Rows, each with the grade of its hidden value
92; -51; -158; -59; -32; -83; 31; -24; 60; -206; -54; -45; -7; -23; 125; -91; 10; 239; -42; 220; -125; -28; -253; 105; -144; 84; 125; -23; -102; -6; -157; -58; -323; -44; 438; -37; -158; 194
Y
-107; 272; -150; 31; -248; 209; -28; -31; -182; -130; 101; -88; 106; 143; -129; 102; 44; -29; 96; 2; 81; -63; -75; 165; 200; -76; 211; -61; -59; 109; 193; -211; -116; 49; -176; 211; -97; -257
C
31; 80; -152; 71; -160; -565; 440; 92; 278; 190; -94; 296; 133; 268; 314; -339; 35; 115; -37; -124; 422; 186; 284; 194; 191; 245; 209; -149; -121; 115; 12; 151; -86; 133; -170; -59; 354; 311
R
89; -201; 48; -280; -203; -129; 293; 359; 85; -87; -6; -123; 109; -110; 18; -38; 236; 13; 203; 103; -310; 12; 17; -160; -133; 88; -162; 32; 222; -153; -14; 64; -293; 238; -114; -80; -38; -7
E
87; -52; 264; 50; 45; 30; 32; -78; 56; 138; 4; 144; 11; 49; 70; 146; 60; -236; -15; 238; 25; -61; 121; -38; 109; -24; 73; 122; 5; -202; -143; -69; 114; 134; 28; -55; -134; 108
E
105; -135; 281; -85; -40; 8; 58; 37; 15; -112; -104; 47; 150; 61; -118; 137; 112; -170; 104; 130; -89; -52; 188; -147; -62; -46; -14; 112; -19; -84; 105; 71; 230; 70; -12; -117; -175; -60
R
-24; 205; -179; 0; -196; 221; -19; -36; -154; -200; 108; -119; 129; 58; -146; 81; 75; -18; 61; 16; 9; -69; -119; 146; 82; -89; 190; -62; -78; 163; 159; -135; -147; -26; 10; 155; -110; -192
Z
40; -80; 276; 54; 94; 6; 51; -68; 88; 182; 14; 198; -24; 49; 179; 119; 68; -228; -57; 288; 42; -65; 98; -63; 154; 16; 91; 103; -10; -199; -215; -103; 57; 168; 61; -55; -136; 182
R
-111; 76; -162; -69; -43; 16; 3; 67; -55; -46; 0; -37; 1; 116; 86; -6; -73; 118; 9; 272; 24; -54; -118; 149; 130; -34; 236; 134; -122; 24; -179; -75; -234; -59; 267; 64; -157; 78
R
-84; 54; -145; 108; -104; -235; 345; 19; 88; 88; 25; 208; 127; 224; 295; -149; 116; -36; -44; -167; 377; 156; 130; 71; 226; 89; 206; -239; -69; 229; 142; -61; -55; 167; -376; 33; 202; 6
R
95; -130; 215; -146; -57; 58; 64; 49; 8; -227; -113; 8; 221; 55; -175; 77; 137; -90; 176; 89; -130; -68; 141; -154; -122; -43; 1; 87; -72; 42; 167; 125; 200; -34; 77; -139; -194; -55
B
175; -51; 246; -7; -46; 52; 35; -51; 28; -8; -29; 55; 117; 12; -141; 151; 107; -221; 76; 116; -61; -50; 153; -49; -18; -47; 10; 115; 9; -158; 18; 36; 185; 72; 9; -97; -119; 10
N
-17; -210; 226; -10; 33; -181; -16; 117; -35; -77; -158; 128; -39; 42; -35; 238; 28; -140; -192; 199; -33; 39; 129; -116; 18; 33; 69; 159; -96; -225; -73; -63; 59; 213; 54; -110; -143; -4
K
69; -112; 324; -58; 17; 42; 37; -5; 50; -19; -75; 125; 116; 60; -61; 123; 110; -190; 88; 190; -65; -81; 171; -139; 27; -5; 28; 131; -55; -120; -12; 34; 197; 71; 54; -124; -180; 72
B
169; -31; 211; 16; -65; 9; 8; -99; 52; -53; -41; 81; 64; 24; -43; 120; 86; -120; 29; 147; -43; -64; 78; -17; -57; 13; 48; 38; -10; -135; 24; -58; 80; 99; 77; -61; -132; 44
C
-44; 12; -343; 16; 6; 241; 97; -89; -131; -243; 133; -122; 133; 1; 76; -29; 125; 42; -6; -62; 28; 42; -321; 71; 5; -130; 198; -185; -107; 345; 68; -115; -216; -133; 66; 51; -122; -143
E
189; -5; 333; 95; -17; 47; -20; -189; 80; 72; -17; 164; 36; 29; -27; 160; 94; -234; 6; 169; -7; -84; 124; -22; 39; 25; 43; 49; -5; -241; -39; -97; 173; 151; 20; -65; -130; 104
C
250; 17; 253; 16; -93; 77; 12; -141; 65; -21; -12; 68; 129; 8; -150; 126; 110; -191; 110; 105; -51; -88; 141; 3; -67; -23; 26; 69; 11; -142; 58; 12; 172; 46; 62; -81; -109; 49
Z
33; -214; 88; -86; -123; -64; 187; 150; 12; -171; -41; -24; 68; -97; -26; 42; 282; -35; 56; -91; -258; 88; -111; -193; -42; 142; -139; -156; 95; -184; 74; -107; -182; 312; -303; -95; -68; -91
Y
240; -18; 303; 1; -87; 107; -10; -120; 35; -52; -27; 52; 135; -8; -211; 175; 129; -227; 116; 96; -102; -88; 148; -48; -72; -36; -9; 88; 16; -178; 79; 12; 213; 67; 25; -98; -141; 0
Z
26; -150; -46; 53; -119; -303; 323; 96; 95; -53; -67; 148; 92; 20; 89; -88; 245; -12; -72; -292; 57; 238; 11; -64; 65; 215; -6; -266; -16; -55; 110; -50; -141; 307; -421; -124; 181; 12
C
102; 15; -113; 30; -17; -97; 17; -34; 58; -261; -44; 23; 66; -34; 5; -92; 80; 109; -202; 152; -88; -51; -151; 103; -55; 133; 135; -112; -251; 72; -71; 39; -192; -21; 484; 0; -100; 216
Y
18; -151; 338; 22; 86; -60; -8; 34; 27; 81; -71; 170; -37; 35; 47; 215; 55; -251; -136; 305; -34; -51; 154; -122; 113; 16; 49; 171; -47; -272; -174; -65; 116; 214; 76; -78; -176; 98
E
241; 49; 182; 1; -96; 243; 18; -153; 16; 21; 84; -23; 144; -58; -207; 133; 153; -224; 204; 57; -126; -85; 26; 18; -15; -78; -2; 77; 78; -166; 1; -14; 98; 13; -11; -68; -121; 13
M
96; -86; -64; 94; -65; -364; 274; 14; 158; 14; -72; 210; 58; 58; 167; -114; 127; 15; -153; -132; 174; 183; 72; 57; 35; 193; 111; -173; -89; -13; -4; 4; -122; 188; -106; -116; 188; 183
Z
130; -128; 126; -40; -50; -36; 38; -10; -9; -153; -93; 27; 94; 23; -98; 140; 77; -81; 20; 69; -49; 14; 70; -56; -128; -36; 47; 70; -30; -61; 79; 0; 86; 47; 47; -120; -124; -54
M
27; -68; -178; 104; -71; -302; 339; 38; 94; -3; -5; 166; 101; 83; 214; -119; 155; -19; -148; -215; 255; 219; 52; 52; 70; 119; 140; -244; -64; 151; 93; -16; -128; 174; -254; -58; 220; 42
K
176; 10; 275; 72; 15; 68; 41; -131; 92; 186; 49; 137; 43; 15; 15; 126; 84; -276; 25; 219; 15; -86; 139; 10; 105; -20; 56; 119; 32; -228; -153; -31; 131; 112; 53; -55; -94; 162
N
-9; -82; -154; 89; -71; -387; 429; 33; 171; 131; -100; 229; 149; 168; 157; -261; 149; 61; 41; -389; 264; 325; 79; 63; 214; 205; 93; -204; -94; -7; 9; 89; -39; 142; -477; -203; 299; 170
R
117; 29; -61; -63; -277; -518; 361; 263; 222; 66; -49; 139; 78; 100; 207; -165; 84; 61; -57; 68; 170; 69; 286; 111; -14; 215; 89; -61; 53; 2; 49; 92; -245; 266; -37; 19; 255; 183
M
-103; 5; -159; -76; -23; 153; 57; 43; -87; -186; 64; -61; 95; 49; 78; 6; 78; 39; 22; 143; -20; -52; -167; 16; 49; -66; 184; -32; -105; 218; 3; -92; -199; -54; 160; 60; -175; -54
B
67; -147; 214; -39; -38; -58; 28; 66; -39; -133; -124; 50; 100; 47; -159; 189; 89; -166; -16; 80; -60; 13; 159; -115; -37; -30; 17; 111; -58; -121; 87; 32; 179; 114; -39; -114; -135; -94
N
122; -24; 188; -62; -15; 116; 67; -72; 77; 20; 9; 59; 124; 43; 7; 35; 93; -116; 174; 198; -52; -106; 69; -35; 3; -35; 60; 100; -1; -54; -56; 20; 78; -17; 125; -80; -161; 118
B
100; -70; 261; -71; -31; 53; 82; -13; 69; -14; -43; 90; 144; 65; -37; 71; 117; -155; 152; 161; -50; -84; 158; -101; 1; -15; 28; 99; -11; -68; 23; 43; 158; 45; 28; -101; -147; 60
B
142; -201; -27; -160; -124; -140; 199; 156; 97; -164; -40; -62; 48; -124; 56; -54; 191; 114; 74; 53; -259; 51; -141; -77; -198; 131; -76; -59; 100; -132; -55; -22; -329; 164; 60; -123; -55; 86
C
67; -175; -72; -106; -156; -235; 305; 224; 66; -80; -44; -7; 106; -42; 14; -57; 207; 19; 49; -131; -88; 164; 9; -65; -54; 117; -47; -82; 79; -77; 40; 39; -217; 212; -234; -124; 99; -5
K
24; -133; 194; -139; -56; 30; 65; 108; -21; -220; -108; 16; 189; 56; -159; 94; 143; -98; 114; 86; -125; -48; 130; -164; -56; -19; 9; 75; -86; 25; 146; 89; 148; 29; 27; -109; -180; -76
B
64; -9; -174; -21; 0; -119; -17; 28; 38; -238; -39; -6; -11; -51; 59; -65; 13; 174; -232; 263; -106; -55; -204; 138; -74; 111; 182; -14; -233; 37; -194; -2; -335; -38; 613; 5; -128; 254
C
219; 72; 297; 92; -41; 138; -31; -210; 67; 142; 47; 125; 57; 7; -104; 166; 84; -270; 74; 164; -8; -104; 122; 46; 80; -22; 62; 112; 21; -260; -91; -69; 159; 88; 41; -53; -108; 128
Z
178; 69; -104; -18; -106; -23; 36; -71; 64; -270; -35; -42; 144; -10; -81; -109; 82; 125; -13; 97; -103; -75; -110; 126; -124; 77; 104; -88; -173; 95; 32; 82; -122; -94; 406; -9; -100; 149
Y
-27; -194; 168; -153; -39; -33; 78; 150; -33; -250; -143; 27; 158; 74; -96; 100; 125; -53; 74; 90; -105; -13; 114; -193; -78; -9; 22; 68; -91; 46; 150; 56; 109; 53; 10; -122; -186; -101
B
210; -72; 9; -150; -261; -420; 329; 261; 235; -41; -53; 57; 95; -16; 144; -145; 151; 82; 21; 111; -45; 20; 191; 17; -175; 208; -23; -52; 112; -52; 39; 110; -277; 241; 78; -45; 148; 188
Z
-35; -118; -111; 139; 77; -111; 205; -180; 30; 100; -154; 171; 122; 156; -82; -124; 71; 48; 134; -444; 158; 352; -115; 71; 265; 81; 112; -54; -194; -178; -117; 38; 132; -48; -446; -330; 104; 128
R
-86; 78; -246; -28; -101; 57; 6; 8; -125; -96; 30; -85; 3; 106; 49; 60; -60; 114; 27; 128; 77; 16; -170; 169; 60; -92; 246; 69; -54; 73; -50; -169; -247; -46; 88; 74; -120; -87
K
-29; 190; -41; 143; -224; -327; 202; -13; 108; 101; -61; 216; 58; 255; 146; -117; 22; 32; -47; -64; 314; 82; 178; 185; 257; 195; 190; -153; -98; -30; 103; -86; -40; 233; -280; 83; 174; 84
Y

32; 100; 122; 38; -106; 13; 36; 9; 114; 163; 90; -51; 21; 22; 225; -55; -180; 38; -5; 99; 118; -5; 27; 40; -107; -110; 18; 151; -196; -244; 37; -57; 35; -116; 202; 24; -58; -160
nipu
-164; 43; 69; -33; -163; -30; -52; 56; -18; 95; -134; -12; -119; 103; 169; 147; -171; -47; -99; 25; 24; -53; -139; 68; -1; -26; -33; 170; -69; 17; -159; 1; -25; -35; 225; -117; 153; 43
tesa
105; 101; -64; 89; 5; 57; -13; -70; -2; 39; 81; 154; 43; -111; 17; -8; -153; -10; 61; -63; 153; -210; -164; -84; 13; 27; -99; -180; 25; -60; -94; -134; -46; 150; 49; -124; 188; -49
Ler
-140; -310; -99; -87; -23; 178; 31; 247; 28; 17; -182; -336; 62; -88; -59; 103; -147; -133; -26; 91; 138; 16; -217; 236; 372; -32; -26; 88; -179; -161; 60; 78; 189; 49; 216; -169; 262; -158
kar
126; 45; -56; -3; 102; 30; 5; 125; -53; -213; -353; 596; 68; -136; -167; 242; 120; 240; 103; 129; 67; -119; -23; -78; -144; 282; -32; -301; 338; 289; -294; 293; 16; 204; 33; -9; 9; 308
tesa
-172; -139; -284; -112; -68; 188; 234; 242; -3; -139; -42; -417; -27; -78; -314; 275; 341; 3; -183; 214; -203; -25; -144; 210; 283; 87; 230; 86; 7; 218; -29; 250; -35; -287; 249; -105; -153; -149
zol
3; 104; -85; -29; 146; -20; -139; -63; -112; 89; 40; -232; -67; 7; 23; 25; -67; -3; -66; -125; 26; -81; -102; 29; 169; -140; -4; -48; -173; -26; 56; -133; 52; -139; 226; -198; 95; -57
rufef
163; 49; -19; 44; 66; 13; -31; 52; 3; -134; -211; 564; 78; -143; -9; 182; -83; 162; 150; 100; 195; -173; -89; -99; -141; 192; -119; -272; 214; 93; -251; 75; 10; 246; -41; -25; 148; 197
Ler
-129; -140; 12; -2; -205; 106; 114; 199; 156; 54; -38; -159; 5; -37; 126; 179; -155; -74; -47; 211; 71; -33; -155; 165; 65; -15; 3; 205; -147; -195; -61; -2; 40; -83; 153; -26; 119; -189
nipu
-195; 74; 295; 17; -366; 88; -4; -155; -22; 230; 86; -163; -62; 192; 293; -331; -249; -44; -142; -133; -1; 89; 134; 24; 97; -194; -60; 348; -124; -189; 199; -117; 4; 90; 278; 168; 61; -189
zol
-65; -97; -229; -96; 273; 153; -40; 91; -159; 34; 8; -653; -106; -4; -329; 0; 178; -27; -165; -126; -21; 84; -135; 195; 506; -165; 134; 48; -284; 81; 230; 12; 91; -230; 469; -341; 19; -94
tesa
59; 167; 177; 205; -210; 206; 34; -290; -10; 215; 305; 34; 128; -68; 104; -529; -228; -25; 11; -301; 30; -120; 115; -169; 93; -107; -164; -90; 57; -302; 246; -238; 4; 336; 100; 192; 120; -310
zol
-51; 198; 203; 356; -325; 231; 189; -12; 222; 32; 240; 301; -237; 22; -18; 122; 114; 147; -151; -22; -192; -73; 31; -110; -261; 66; -63; 199; 183; 21; -136; -300; -330; -2; 194; 217; 3; -50
tesa
-59; 213; -30; 2; -246; -100; 23; -42; -27; 44; -94; 325; 114; -83; 200; 130; -154; -32; 12; 71; -101; -334; -126; -112; -224; 178; -50; -212; 260; 36; -351; 170; -30; 80; -83; 22; 51; -26
nipu
-68; 102; -86; 78; -122; 184; 216; 161; 47; -138; -89; 197; -102; -23; -301; 257; 405; 182; -151; 96; -227; -36; 9; 3; -126; 213; 141; 16; 292; 385; -213; 202; -199; -111; 255; 40; -211; 117
Ziko
85; 110; -9; -103; -147; -98; 65; 35; -33; -155; -297; 628; 206; -112; 130; 153; -70; 163; 143; 277; 92; -214; 0; -103; -264; 289; -9; -260; 346; 166; -346; 389; 30; 204; -149; 119; -69; 160
zol
126; -39; -116; -51; 173; 52; 25; 219; -53; -267; -434; 529; 94; -169; -255; 312; 197; 261; 106; 199; 65; -76; -28; -13; -83; 308; 16; -315; 323; 321; -282; 397; 72; 155; 57; -36; -34; 321
Ziko
171; 126; 75; 148; -57; 66; 35; -86; 116; 150; 182; 142; 158; -147; 174; -174; -266; 14; 119; 1; 177; -168; -21; -92; -104; -35; -100; -136; -57; -349; 25; -135; 53; 128; 27; 48; 76; -226
nipu
112; 34; 21; -11; 90; 110; -52; -34; -99; 48; -149; 183; 141; -59; -75; -245; -91; 68; 83; -143; 217; -10; 43; -43; 91; 21; -65; -180; 64; 12; 68; 126; 126; 290; 206; -68; 76; 66
Ziko
-98; 37; -42; -113; -92; -99; -25; 147; -36; -22; -315; 193; 44; -23; 119; 284; -89; 21; -7; 179; -13; -144; -128; 51; -109; 142; 16; -70; 109; 104; -311; 284; 72; -31; 73; -82; 42; 109
kar
-127; 128; 45; -22; -274; -94; 43; 46; 86; 141; -8; -1; -1; 33; 314; 170; -221; -76; -59; 168; -19; -170; -136; 40; -178; 0; 17; 125; -64; -126; -229; 39; -28; -155; 86; -29; 20; -127
nipu
9; -96; 25; 48; 14; 89; -47; 113; 74; -42; -106; 119; -38; -62; 62; 201; -143; 54; 32; 73; 156; -45; -121; 59; 62; -2; -114; 19; -58; -92; -57; -147; 47; 63; 90; -35; 243; 7
rufef
14; 157; -4; 87; 242; 157; -111; -85; -183; -36; 2; -108; -174; 27; -312; -49; 342; 250; -174; -288; -242; 83; 177; -37; 199; -84; 33; -80; 70; 235; 200; -84; -3; -109; 383; 14; -105; 88
rufef
-269; 326; 332; 208; -496; 55; -53; -253; -56; 258; 83; 229; -189; 202; 265; -203; -193; -53; -217; -355; -264; -130; 65; -178; -168; -36; -179; 178; 233; 25; -117; -211; -202; 212; 214; 184; 173; -20
Ziko
275; 138; 126; 262; -32; 128; 35; -129; 202; 141; 312; 294; 59; -116; 179; -177; -325; 44; 161; -43; 377; -146; -69; -141; -156; -79; -181; -60; -126; -362; 36; -415; -88; 218; 39; 2; 200; -164
Ler
-178; -30; -59; -70; -168; 12; 26; 75; -17; 72; -52; -245; 17; -26; 111; 123; -120; -103; -96; 89; -92; -127; -156; 108; 140; -15; 20; 60; -67; -93; -76; 81; 67; -107; 125; -66; 91; -179
nipu
5; 138; 18; 27; 37; 20; 7; 30; 26; 107; 75; -164; -149; 84; 10; 66; 33; 74; -109; 21; 35; 35; -33; 62; -21; -114; 94; 175; -205; 9; 5; -69; -72; -246; 363; -146; -93; -11
tesa
-82; -36; 79; 56; -181; 53; 88; 226; 246; -33; -49; 116; -177; 62; 183; 433; -55; 82; -68; 286; 106; 17; -118; 133; -187; 0; 11; 332; -125; -24; -195; -170; -126; -226; 159; 15; 63; 11
rufef
75; 9; 10; 117; 105; 185; 86; 93; 128; 98; 192; -302; -122; -3; -116; -4; 74; 87; -82; 28; 93; 112; -15; 114; 101; -159; 88; 202; -300; -147; 175; -177; -35; -228; 409; -111; -75; -146
Ziko
-23; -47; -170; -120; 144; -17; -101; 107; -119; -93; -238; 1; -2; -60; -68; 254; -5; 32; -6; 45; 64; -107; -178; 73; 164; 51; -7; -144; 5; 148; -132; 99; 90; -26; 115; -206; 148; 105
rufef
-8; 73; -260; -122; 52; 105; 102; -35; -167; -8; 50; -321; 116; -80; -254; -136; 214; -4; -86; -54; -88; -94; -33; 38; 268; 13; 174; -160; 35; 173; 95; 240; 32; -93; 230; -141; -180; -148
zol
-198; 186; 58; 1; -194; 101; -78; -220; -223; 248; 36; -210; -31; 134; 7; -392; -93; -139; -183; -431; -111; -59; 10; -55; 213; -116; -48; 28; 54; 82; 116; -17; -16; 176; 349; -88; 112; -86
Ziko
-130; -111; 90; 61; -153; 141; 35; 162; 130; 4; -59; -27; -178; 67; 69; 234; -83; 19; -98; 98; 92; 55; -118; 132; 55; -50; -55; 302; -129; -39; -52; -183; -70; -47; 243; -33; 193; -6
Ler
-31; -31; -142; -38; 6; 76; -12; 59; -109; -72; -191; 130; 50; -105; -136; 105; -23; -17; 9; -29; 48; -170; -190; -4; 149; 139; -56; -208; 161; 157; -166; 137; 22; 194; 87; -159; 198; 77
tesa
153; 84; 91; 207; -170; 69; 97; 23; 229; 74; 102; 415; 129; -183; 214; 58; -305; 16; 156; 139; 202; -244; -129; -105; -263; 102; -154; -129; 65; -311; -202; -141; -35; 198; -85; 73; 179; -140
kar
-10; 120; 86; 91; -361; 4; 112; -56; 133; 91; 97; 282; 126; -91; 311; 12; -310; -59; 62; 138; 69; -272; -115; -90; -206; 88; -106; -40; 106; -221; -210; -46; -62; 153; -111; 122; 125; -194
zol
8; 112; 43; -33; -28; -30; -2; -33; -50; 12; -20; -13; 17; -17; 87; 15; -10; 130; -37; 99; -79; -50; 67; 2; 6; -13; 50; -18; -13; -43; 5; 108; 64; -105; 126; 77; -116; -68
zol
-229; -74; 55; 18; -279; 97; 52; 101; 62; 101; -43; -179; -33; 8; 143; 105; -164; -111; -118; 53; -86; -73; -130; 113; 109; -27; -46; 180; -51; -150; -57; -23; 31; -22; 158; 17; 174; -188
nipu
